Below are the code and all the weights of a small trained network. Each question names an input and a target symbol and asks about switching units off, where a switched-off unit gives its printed mean instead of its output.

import numpy as np


def w(rows, s, z=0):
    codes = np.array(rows[::2]) - 128.0
    scale = np.full(codes.shape[1], s)
    scale[-1] = z or s
    return codes * scale


def norm(h):
    return h / np.sqrt((h * h).mean(-1, keepdims=True) + 1e-5)


def f(y):
    return np.maximum(y, 0)


def softmax(a):
    e = np.exp(a - a.max(-1, keepdims=True))
    return e / e.sum(-1, keepdims=True)


def log_softmax(a):
    a = a - a.max(-1, keepdims=True)
    return a - np.log(np.exp(a).sum(-1, keepdims=True))


def net(x, mask):
    ids = ['αγεπσφ'.index(c) for c in x.split()]
    T = len(ids)
    res = E[ids] + P[:T]
    q, k, v = (norm(res) @ M[0].T for M in (Q, K, V))
    z = softmax(np.where(np.tri(T) > 0, q @ k.T / 2**0.5, -1e9)) @ v
    res = res + np.where(mask[0], z, O[0][:, -1]) @ O[0][:, :-1]
    y = f(norm(res) @ A[0][:, :-1].T + A[0][:, -1])
    res = res + np.where(mask[1:9], y, B[0][:, -1]) @ B[0][:, :-1]
    return log_softmax(norm(res)[-1] @ U[:, :-1].T + U[:, -1])


Q, K, V, O, A, B = {}, {}, {}, {}, {}, {}
E = w([
[120,195,168,41,246],'α',
[116,111,103,100,105],'γ',
[65,83,85,148,183],'ε',
[99,90,91,225,91],'π',
[95,120,147,170,132],'σ',
[136,146,137,98,74],'φ',
],0.012)
P = w([
[139,132,116,128,153],'0',
[171,122,168,106,131],'1',
[7,139,129,99,124],'2',
[145,105,85,131,98],'3',
[160,113,173,104,133],'4',
[61,149,138,145,91],'5',
[171,145,112,141,166],'6',
[158,94,179,97,130],'7',
[80,143,161,165,54],'8',
[140,124,71,141,103],'9',
],0.02)
Q[0] = w([
[154,126,5,129,108],'h0',
[143,111,133,132,163],'h0',
],0.024)
K[0] = w([
[212,254,13,203,210],'h0',
[142,15,59,120,177],'h0',
],0.0088)
V[0] = w([
[103,119,134,255,112],'h0',
[115,252,206,152,165],'h0',
],0.0082)
O[0] = w([
[149,141,217,254,97,4],'h0',
[162,29,156,70,105,114],'h0',
],0.0075,0.0015)
A[0] = w([
[253,122,82,174,105,98],'n0',
[44,190,94,158,147,253],'n1',
[124,176,83,89,139,27],'n2',
[221,152,115,98,99,139],'n3',
[48,140,134,80,116,19],'n4',
[176,113,192,78,85,66],'n5',
[102,118,122,157,38,212],'n6',
[162,156,152,174,181,63],'n7',
],0.013,0.0042)
B[0] = w([
[161,183,80,139,246,182],'n0',
[61,177,147,167,76,255],'n1',
[191,119,143,198,108,163],'n2',
[72,111,147,177,119,180],'n3',
[144,93,39,237,154,184],'n4',
[122,168,97,163,103,175],'n5',
[113,68,189,74,104,249],'n6',
[208,101,59,121,194,154],'n7',
],0.011,0.0079)
U = w([
[139,92,140,30,161,255],'α',
[120,175,98,98,56,188],'γ',
[27,115,132,127,178,93],'ε',
[167,112,181,210,105,67],'π',
[177,2,160,167,186,55],'σ',
[173,56,36,117,121,103],'φ',
],0.0089,0.0039)

Each question gives the input, a string of symbols that net reads in full, and the target symbol t.
The units are the heads (2 rows each of Q, K, V and O) and the neurons (one row each of A and B). Each row of codes is followed by its name. A weight is (code - 128) times the scale printed after its matrix; where a second scale follows, it is the last column's (O, A, B and U).
mask holds one flag per unit, heads first, then neurons. A switched-off unit (its flag False) gives its mean, the last column of its rows in O or B, instead of its output. The means were averaged over made-up inputs and are rounded, as every weight is.
A unit's drop is (log p(t) with every unit on - log p(t) with that unit switched off) / (log p(t) with every unit on - log p(t) with every unit switched off).
The circuit of an input: a set's keep is (log p(t) with only the set's units on - log p(t) with every unit switched off) / (log p(t) with every unit on - log p(t) with every unit switched off). Starting from all 9 units, units are removed one at a time, each time the one whose removal leaves the highest keep (on an exact tie, the one counted first), for as long as the keep stays at least 0.8.
circuit, biggest first: the units of the circuit, biggest drop first
top k neurons: the k neurons with the biggest drops, biggest first
drop of u: that unit's drop, to one decimal
input γ φ σ γ φ, target γ: top 3 neurons	n5; n6; n4
input α φ ε σ φ σ σ φ, target γ: circuit, biggest first	n5
input φ φ α α, target φ: circuit, biggest first	h0; n2; n6
input φ ε ε γ φ φ φ π ε α, target φ: circuit, biggest first	h0; n2
input ε π φ φ γ, target φ: circuit, biggest first	h0; n1; n6
input σ φ σ σ φ φ ε γ σ φ, target ε: top 3 neurons	n0; n3; n6
input γ σ γ σ, target γ: circuit, biggest first	h0; n1
input α γ φ α φ π ε φ φ φ, target ε: top 4 neurons	n3; n0; n6; n4
input π α γ φ, target π: top 2 neurons	n0; n6
input σ φ α γ, target σ: circuit, biggest first	h0; n0; n6
input ε ε γ γ ε φ σ φ ε α, target σ: circuit, biggest first	h0; n1
input α γ ε φ, target α: top 2 neurons	n4; n1
input φ σ ε ε ε ε α γ γ σ, target α: circuit, biggest first	h0; n4; n1
input σ ε α ε, target σ: top 2 neurons	n1; n0
input σ γ σ γ ε α π γ π α, target π: top 2 neurons	n2; n1
input σ α φ α, target σ: top 3 neurons	n1; n2; n3
input ε φ φ φ π σ σ α γ ε, target σ: drop of n1	0.2
input σ π α π γ, target φ: drop of n1	0.5
input π σ γ φ γ φ σ φ γ φ, target σ: drop of n0	0.4
